Below are the code and all the weights of a small trained network. Each question names an input and a class and asks about switching units off, where a switched-off unit gives its printed mean instead of its output.

import numpy as np


def w(rows, s, z=0):
    codes = np.array(rows[::2]) - 128.0
    scale = np.full(codes.shape[1], s)
    scale[-1] = z or s
    return codes * scale


def f(y):
    return y / 2 * (1 + np.tanh(0.7978845608 * (y + 0.044715 * y**3)))


def log_softmax(a):
    a = a - a.max(-1, keepdims=True)
    return a - np.log(np.exp(a).sum(-1, keepdims=True))


def net(x, mask):
    res = np.array(x, float).reshape(1, 8) / 4 @ E
    y = f(res @ A[0][:, :-1].T + A[0][:, -1])
    res = res + np.where(mask, y, B[0][:, -1]) @ B[0][:, :-1]
    return log_softmax(res[-1] @ U[:, :-1].T + U[:, -1])


A, B = {}, {}
E = w([
[149,234,100,145,203,63,145],'x0',
[119,159,169,82,145,161,104],'x1',
[31,85,165,124,104,117,152],'x2',
[147,168,115,199,89,96,211],'x3',
[9,207,116,142,145,38,171],'x4',
[113,113,34,179,215,224,151],'x5',
[104,187,186,132,105,254,172],'x6',
[200,120,177,167,235,148,53],'x7',
],0.006)
A[0] = w([
[136,161,191,157,89,194,189,104],'neuron 1',
[145,70,94,150,132,84,112,207],'neuron 2',
[197,124,97,164,73,131,134,55],'neuron 3',
[144,168,89,191,254,163,127,154],'neuron 4',
[103,78,92,131,119,235,145,214],'neuron 5',
[99,139,147,162,99,183,174,252],'neuron 6',
[89,133,120,137,133,65,108,226],'neuron 7',
[129,127,128,125,123,118,142,103],'neuron 8',
[68,146,157,96,107,104,130,6],'neuron 9',
[123,63,89,126,163,94,113,139],'neuron 10',
[59,154,101,135,82,85,200,157],'neuron 11',
[134,146,111,151,71,93,139,153],'neuron 12',
[124,133,119,146,146,48,95,162],'neuron 13',
[69,157,87,145,82,88,185,189],'neuron 14',
[209,87,73,150,92,147,131,190],'neuron 15',
],0.0097,0.0023)
B[0] = w([
[69,82,171,124,89,42,109,208],'neuron 1',
[122,57,171,120,130,105,120,204],'neuron 2',
[152,98,159,160,161,106,166,162],'neuron 3',
[254,156,104,171,214,186,189,249],'neuron 4',
[65,7,229,101,87,14,84,247],'neuron 5',
[102,67,187,124,121,93,126,210],'neuron 6',
[117,79,173,141,124,90,127,208],'neuron 7',
[138,123,139,138,139,141,105,127],'neuron 8',
[163,128,145,167,164,154,168,163],'neuron 9',
[98,94,163,117,119,90,117,188],'neuron 10',
[184,80,183,195,186,135,204,254],'neuron 11',
[148,108,153,148,134,126,146,178],'neuron 12',
[105,88,153,114,112,91,112,207],'neuron 13',
[164,74,183,182,178,114,180,249],'neuron 14',
[132,79,196,170,147,95,154,219],'neuron 15',
],0.0089,0.006)
U = w([
[188,254,25,91,134,214,131,3],'0',
[24,92,126,72,41,74,47,223],'1',
[181,100,133,186,166,122,202,146],'2',
],0.0076,0.0018)

Each question gives the input, the list of numbers given to net, and the class t.
The units are the neurons (one row each of A and B). Each row of codes is followed by its name. A weight is (code - 128) times the scale printed after its matrix; where a second scale follows, it is the last column's (A, B and U).
mask holds one flag per neuron, in row order. A switched-off neuron (its flag False) gives its mean, the last column of its row in B, instead of its output. The means were averaged over made-up inputs and are rounded, as every weight is.
A unit's drop is (log p(t) with every unit on - log p(t) with that unit switched off) / (log p(t) with every unit on - log p(t) with every unit switched off).
The circuit of an input: a set's keep is (log p(t) with only the set's units on - log p(t) with every unit switched off) / (log p(t) with every unit on - log p(t) with every unit switched off). Starting from the 12 units with the biggest drops (on a tie, the unit counted first), units are removed one at a time, each time the one whose removal leaves the highest keep (on an exact tie, the one counted first), for as long as the keep stays at least 0.8.
circuit, biggest first: the units of the circuit, biggest drop first
k most important neurons: the k neurons with the biggest drops, biggest first
drop of u: that unit's drop, to one decimal
input [3,-3,4,4,-5,-8,4,7], class 1: circuit, biggest first => [neuron 4; neuron 11]
input [-7,0,4,5,-7,-3,-8,5], class 1: circuit, biggest first => [neuron 4]
input [-5,-1,8,7,0,5,-4,3], class 1: circuit, biggest first => [neuron 4; neuron 5]
input [1,4,-8,-8,1,2,-4,-6], class 0: 3 most important neurons => [neuron 5; neuron 1; neuron 6]
input [-7,1,-5,4,-8,4,-8,-7], class 1: 2 most important neurons => [neuron 5; neuron 4]
input [-5,-3,-6,8,-1,-8,7,5], class 1: 4 most important neurons => [neuron 1; neuron 4; neuron 11; neuron 14]
input [-4,-6,8,8,-3,-6,7,5], class 1: 2 most important neurons => [neuron 1; neuron 4]
input [1,2,8,-1,-3,-8,-5,-5], class 2: drop of neuron 9 => 0.2
input [2,3,2,-8,8,4,-5,-7], class 2: drop of neuron 11 => 0.1
input [-5,2,7,3,6,2,-7,6], class 1: drop of neuron 10 => 0.2
input [7,3,5,-1,-2,-1,-4,-1], class 1: drop of neuron 11 => 0.4
